Small tables with named rows and columns. After each table, cells are looked up by row and column.

Sogozon =
,Bififev,Madakep,Zenone,Kof,Gud,Kaso
Nula,135,139,136,137,128,34
Sov,127,136,132,143,132,32
Botazak,128,142,130,141,136,232
Gibebom,137,138,141,133,128,34
Vokita,126,129,126,138,142,231

Kof of Nula: 137
Bififev of Gibebom: 137
Kof of Sov: 143
Madakep of Botazak: 142
Zenone of Nula: 136
Zenone of Sov: 132
Kof of Vokita: 138
Kof of Gibebom: 133
Which row has the largest Kof? Sov

Fadogob:
	Medip	Bas	Lik	Banetil	Vanobe	Rus
Vired	94	58	89	127	108	170
Kip	123	202	102	120	108	139
Tebeb	125	46	74	127	109	148
Risef	123	46	76	128	109	150

Risef, Rus => 150
Tebeb, Banetil => 127
Tebeb, Rus => 148
Risef, Lik => 76
Tebeb, Lik => 74
Vired, Rus => 170
Vired, Banetil => 127
Vired, Vanobe => 108
Kip, Rus => 139
Risef, Vanobe => 109
Kip, Bas => 202
Kip, Vanobe => 108
Risef, Bas => 46
Tebeb, Bas => 46
Vired, Lik => 89
Kip, Banetil => 120
Risef, Medip => 123
Kip, Medip => 123
Vired, Medip => 94

Deno:
	Nobusi	Ner	Baze	Gos	Toz	Peg	Dezogud	Nazoze	Fizoz	Viripo
Zile	-18350	-34743	-3366	-4266	4363	-8382	299	-61448	8421	-13296
Rupa	-24693	42964	-9040	-31318	-25459	-16987	-73414	14593	-66849	-37475
Pazofu	30724	16071	2209	-77359	-3811	40399	-30932	-65585	76786	-70345
Pekitu	-36172	-32017	18182	-16753	-57525	-35975	-43050	-47736	-79280	-68734
Lifa	-40671	-4109	-55359	-9259	-67856	-56339	-5619	12740	-27350	1334
Fazit	721	3995	-34516	-31508	-28370	10815	13229	-24991	21942	-54169
Bovulum	10016	44626	-42522	-64906	-25252	14380	-33871	15231	29752	-40343
Lamire	-31919	-26541	17680	-10044	-5297	-24131	-53479	-45980	-59027	-26943
Fafefeg	-13742	-1455	-23774	-24343	13563	-9172	-37064	-2362	-10657	9418
Mun	10626	-26304	18371	-76985	-21926	7447	-63197	-53093	10990	-69542
Vezi	-25139	-76782	-27320	1969	-14640	-29999	22310	-44673	-4002	-889
Ton	-14780	-28448	-36637	15322	31617	5894	38593	-45165	31908	22640
Kaz	-15835	-7925	-41491	-11299	-6126	-12060	-1664	3133	-7512	-795

Mun, Viripo -> -69542
Pazofu, Nobusi -> 30724
Pazofu, Fizoz -> 76786
Bovulum, Nobusi -> 10016
Zile, Gos -> -4266
Lifa, Gos -> -9259
Lamire, Baze -> 17680
Ton, Dezogud -> 38593
Pekitu, Toz -> -57525
Bovulum, Viripo -> -40343
Lamire, Fizoz -> -59027
Bovulum, Peg -> 14380
Lifa, Fizoz -> -27350
Lamire, Viripo -> -26943
Zile, Viripo -> -13296
Kaz, Nazoze -> 3133
Fazit, Dezogud -> 13229
Kaz, Viripo -> -795

Tazaliz:
         Nifab  Les  Vezazo  Zun  Pobavo  Bamari  Dil  Dilemal
Fofif      113  118     118  103     112     106  123      104
Som        152  114     209   32     139      41  180      114
Piba       129  122     151   70     110      76  153       95
Masogoz    116  120     124   93     110      99  132       98
Pepumez    103   49     105  181      66      23   20      185
Vul        152  114     207   33     136      43  179      113
Varo       129  121     153   68     111      74  155       95
Zeloga     113  118     118  103     111     107  122      104
Zokege     119   73     112  158      98      92   61      153
Rukas      114  119     121   99     111     104  126      102
Pereter    160  110     235   17     162      28  184      125
Lokadod    113  116     115  107     112     109  118      108

Bamari of Zokege is 92
Dilemal of Zokege is 153
Dil of Pereter is 184
Pobavo of Fofif is 112
Zun of Zokege is 158
Bamari of Varo is 74
Zun of Som is 32

Terifon =
	Por	Sepum	Bizu	Nusozu	Non	Domog	Dazek	Lobu	Femani	Gupus
Nul	40.6	29.2	41.5	38.4	48.2	42.0	36.7	50.4	30.5	36.2
Lov	48.1	30.8	34.6	81.5	4.1	0.4	32.8	5.7	73.6	31.9
Refe	31.7	43.7	51.0	46.2	39.1	34.6	49.0	40.5	40.8	48.1
Gimevuz	42.8	36.3	40.0	70.3	14.9	11.5	39.0	15.9	64.2	38.1
Fifigim	47.2	32.2	35.3	79.5	5.9	2.5	34.0	7.1	72.4	33.3
Fav	31.2	44.5	51.5	41.9	43.0	38.9	49.7	44.4	37.3	48.8
Tavu	28.8	44.2	53.3	39.4	47.2	41.6	50.7	47.8	33.2	50.5
Pof	32.0	43.5	50.8	46.1	39.0	34.6	48.7	40.8	40.7	47.7
Dor	35.9	36.7	46.4	36.3	49.6	44.3	43.3	51.1	30.3	42.8
Gif	32.2	40.7	49.8	53.5	33.7	27.5	46.4	35.2	44.8	46.1
Tigof	43.2	28.4	39.2	36.8	48.8	43.7	35.6	50.5	30.8	34.7
Febudid	33.5	39.5	48.8	36.4	49.6	44.3	46.2	50.8	30.6	45.7
Rotuso	41.0	37.6	41.6	67.4	18.0	14.4	40.4	18.8	61.4	39.8
Guveg	32.9	44.3	49.7	47.7	37.3	33.5	48.7	38.2	43.2	48.0

Bizu of Guveg: 49.7
Por of Refe: 31.7
Lobu of Guveg: 38.2
Non of Refe: 39.1
Domog of Dor: 44.3
Nusozu of Guveg: 47.7
Non of Gif: 33.7
Femani of Refe: 40.8

